Below is a small trained network, with its code and all its weights. Each question gives an input and a class and asks what happens when units are switched off, that is, made to give their printed mean instead of their output.

import numpy as np


def w(rows, s, z=0):
    codes = np.array(rows[::2]) - 128.0
    scale = np.full(codes.shape[1], s)
    scale[-1] = z or s
    return codes * scale


def norm(h):
    return h / np.sqrt((h * h).mean(-1, keepdims=True) + 1e-5)


def f(y):
    return np.maximum(y, 0)


def log_softmax(a):
    a = a - a.max(-1, keepdims=True)
    return a - np.log(np.exp(a).sum(-1, keepdims=True))


def net(x, mask):
    res = np.array(x, float).reshape(1, 7) / 4 @ E
    u = 0
    for l in range(3):
        y = f(norm(res) @ A[l][:, :-1].T + A[l][:, -1])
        res = res + np.where(mask[u : u + 8], y, B[l][:, -1]) @ B[l][:, :-1]
        u += 8
    return log_softmax(norm(res)[-1] @ U[:, :-1].T + U[:, -1])


A, B = {}, {}
E = w([
[155,85,224,105,43,220,49,173,138,174,145,126],'x0',
[147,126,82,34,85,72,88,172,85,94,213,148],'x1',
[69,63,110,111,128,72,151,104,197,211,188,179],'x2',
[182,135,104,98,184,127,131,168,74,233,107,130],'x3',
[91,56,95,58,141,156,143,186,157,98,84,100],'x4',
[113,173,211,35,95,77,184,68,112,132,84,122],'x5',
[58,255,112,111,125,173,106,164,174,138,150,141],'x6',
],0.0071)
A[0] = w([
[73,105,189,148,175,126,124,166,134,145,57,155,93],'L0N0',
[48,104,149,155,159,72,193,118,150,188,234,109,122],'L0N1',
[75,107,161,156,33,78,151,171,212,28,139,93,92],'L0N2',
[57,226,35,85,127,171,120,127,143,150,136,93,46],'L0N3',
[96,126,139,192,172,155,147,95,174,164,1,142,7],'L0N4',
[129,67,107,53,125,162,135,201,169,155,83,107,88],'L0N5',
[172,161,87,121,142,94,154,212,102,218,68,78,2],'L0N6',
[53,72,94,70,163,159,170,180,170,60,53,93,40],'L0N7',
],0.0078,0.0042)
B[0] = w([
[125,117,128,119,159,157,148,112,156,158,145,51,191],'L0N0',
[198,160,76,122,75,142,38,106,163,103,16,158,254],'L0N1',
[136,109,128,71,254,201,137,88,94,171,169,155,251],'L0N2',
[128,155,201,124,162,132,140,203,184,117,120,169,224],'L0N3',
[127,138,94,175,97,198,217,83,163,162,168,5,238],'L0N4',
[159,180,151,193,79,96,104,84,95,161,148,167,231],'L0N5',
[117,106,93,70,221,176,122,73,52,139,134,188,194],'L0N6',
[146,205,135,220,63,57,86,61,88,148,130,172,241],'L0N7',
],0.0082,0.0047)
A[1] = w([
[100,89,61,199,155,146,106,185,128,121,137,140,54],'L1N0',
[155,155,114,110,149,160,138,151,79,38,66,87,27],'L1N1',
[88,143,154,65,113,102,173,101,119,133,77,119,72],'L1N2',
[130,105,71,20,110,97,126,179,120,87,172,118,5],'L1N3',
[105,151,58,141,179,54,188,127,145,90,105,115,71],'L1N4',
[126,152,126,131,113,82,90,137,89,93,172,163,94],'L1N5',
[71,109,140,153,108,133,123,86,155,29,150,124,63],'L1N6',
[160,8,118,137,126,85,163,105,87,103,106,100,12],'L1N7',
],0.015,0.0027)
B[1] = w([
[145,153,132,20,86,38,191,83,94,56,182,43,215],'L1N0',
[128,122,2,133,59,158,35,117,188,83,109,182,223],'L1N1',
[150,101,64,113,133,58,151,148,95,32,237,52,213],'L1N2',
[107,96,128,199,151,187,220,88,154,178,71,27,198],'L1N3',
[99,57,236,125,58,207,52,150,104,181,156,120,254],'L1N4',
[111,149,164,191,128,179,207,52,148,185,75,91,250],'L1N5',
[168,130,83,94,210,117,146,172,30,226,95,135,189],'L1N6',
[153,181,203,145,212,88,137,248,217,108,132,203,229],'L1N7',
],0.01,0.0066)
A[2] = w([
[106,75,207,80,59,184,83,196,106,175,142,110,8],'L2N0',
[103,113,113,67,103,68,167,145,99,80,176,84,11],'L2N1',
[113,101,97,80,147,78,129,128,158,225,142,145,120],'L2N2',
[5,200,142,94,141,130,143,235,164,125,118,137,2],'L2N3',
[119,118,89,48,228,158,114,113,43,192,135,167,7],'L2N4',
[127,183,133,209,150,72,76,106,78,156,185,143,143],'L2N5',
[79,160,107,127,125,161,132,133,161,150,173,93,87],'L2N6',
[39,31,78,87,101,65,142,107,229,162,115,167,44],'L2N7',
],0.012,0.0018)
B[2] = w([
[1,70,143,139,122,84,109,123,106,82,141,119,245],'L2N0',
[153,145,146,35,77,108,102,113,145,147,168,100,209],'L2N1',
[139,161,61,131,150,192,99,141,93,48,114,128,199],'L2N2',
[219,97,178,185,183,88,142,190,221,120,129,172,177],'L2N3',
[117,77,107,87,218,128,140,122,65,148,111,192,229],'L2N4',
[105,177,175,108,62,80,154,82,132,141,123,188,225],'L2N5',
[171,77,144,139,143,71,159,175,129,133,103,130,254],'L2N6',
[117,206,51,173,96,207,87,192,115,103,110,129,165],'L2N7',
],0.012,0.0061)
U = w([
[129,120,113,205,154,183,239,92,159,201,110,1,87],'0',
[174,154,180,141,175,74,141,212,203,120,140,200,153],'1',
[128,108,79,68,213,147,139,94,36,163,132,174,201],'2',
[126,193,13,148,39,164,43,124,148,102,111,142,246],'3',
[155,142,126,40,64,66,151,102,129,113,209,42,91],'4',
[15,58,183,152,85,121,96,116,98,122,154,112,42],'5',
[132,189,156,169,81,88,146,50,83,180,128,165,48],'6',
],0.011,0.0012)

Each question gives the input, the list of numbers given to net, and the class t.
The units are the neurons (one row each of A and B). Each row of codes is followed by its name. A weight is (code - 128) times the scale printed after its matrix; where a second scale follows, it is the last column's (A, B and U).
mask holds one flag per neuron, layer by layer. A switched-off neuron (its flag False) gives its mean, the last column of its row in B, instead of its output. The means were averaged over made-up inputs and are rounded, as every weight is.
A unit's drop is (log p(t) with every unit on - log p(t) with that unit switched off) / (log p(t) with every unit on - log p(t) with every unit switched off).
The circuit of an input: a set's keep is (log p(t) with only the set's units on - log p(t) with every unit switched off) / (log p(t) with every unit on - log p(t) with every unit switched off). Starting from the 12 units with the biggest drops (on a tie, the unit counted first), units are removed one at a time, each time the one whose removal leaves the highest keep (on an exact tie, the one counted first), for as long as the keep stays at least 0.8.
circuit, biggest first: the units of the circuit, biggest drop first
most important unit: the unit with the biggest drop
top k neurons: the k neurons with the biggest drops, biggest first
k most important neurons of layer l: the k neurons of layer l with the biggest drops, biggest first
input [-7,3,4,4,5,6,5], class 5: top 4 neurons	(L1N4, L2N0, L1N0, L1N7)
input [-5,0,3,8,-8,-5,8], class 1: circuit, biggest first	(L0N3)
input [-8,3,7,-4,0,6,4], class 5: 2 most important neurons of layer 1	(L1N4, L1N1)
input [-8,5,-4,8,7,-8,8], class 1: 3 most important neurons of layer 2	(L2N3, L2N6, L2N2)
input [2,1,-8,7,0,-4,-2], class 3: top 4 neurons	(L1N1, L0N2, L1N6, L2N6)
input [6,-1,-2,-1,-6,6,-2], class 4: top 3 neurons	(L1N2, L1N4, L0N7)
input [-6,-1,-7,6,-3,-5,5], class 3: top 3 neurons	(L1N1, L0N2, L1N6)
input [6,-5,1,6,-1,4,-4], class 2: circuit, biggest first	(L0N6, L2N4)
input [5,-5,-6,-8,5,3,6], class 2: 3 most important neurons of layer 1	(L1N6, L1N7, L1N4)
input [5,8,-7,1,-8,1,-6], class 0: top 3 neurons	(L1N5, L0N7, L0N5)
input [-6,1,-8,3,-5,5,7], class 3: top 2 neurons	(L1N1, L1N7)
input [5,-6,3,-7,-2,2,7], class 1: 2 most important neurons of layer 1	(L1N4, L1N5)
input [-4,-3,7,6,-5,5,3], class 3: top 2 neurons	(L0N1, L0N2)
input [6,-6,8,3,-1,-7,4], class 3: top 3 neurons	(L1N4, L1N5, L2N7)
input [2,-4,6,5,3,7,6], class 4: top 2 neurons	(L1N2, L1N7)
input [-4,6,-5,7,2,-5,8], class 1: 2 most important neurons of layer 0	(L0N3, L0N2)
input [-6,-3,6,2,5,5,-1], class 3: circuit, biggest first	(L2N7)
input [-5,8,0,-1,3,-7,-1], class 0: top 2 neurons	(L1N3, L1N5)
input [8,5,1,3,7,0,5], class 5: top 3 neurons	(L2N0, L1N7, L0N5)
input [5,5,4,6,7,3,-2], class 6: most important unit	L0N5
input [4,7,7,4,-2,-2,-7], class 0: circuit, biggest first	(L1N3, L0N7)
input [-3,-1,3,4,-6,-8,7], class 4: 3 most important neurons of layer 0	(L0N7, L0N5, L0N2)
input [7,7,5,-5,2,-5,6], class 0: circuit, biggest first	(L1N3, L1N5)
input [-1,-4,5,2,-7,-7,8], class 1: 2 most important neurons of layer 1	(L1N2, L1N5)
input [8,1,-3,4,-2,-6,-8], class 1: top 2 neurons	(L1N7, L1N4)
input [-2,7,-4,7,1,2,3], class 0: top 4 neurons	(L1N3, L0N2, L1N5, L1N6)
input [6,8,-8,5,7,-3,-1], class 0: top 2 neurons	(L1N3, L1N5)
input [5,1,-3,0,1,-3,-6], class 1: top neuron	(L1N7)
input [0,-4,-5,-3,-8,0,-8], class 1: circuit, biggest first	(L1N7, L0N7)
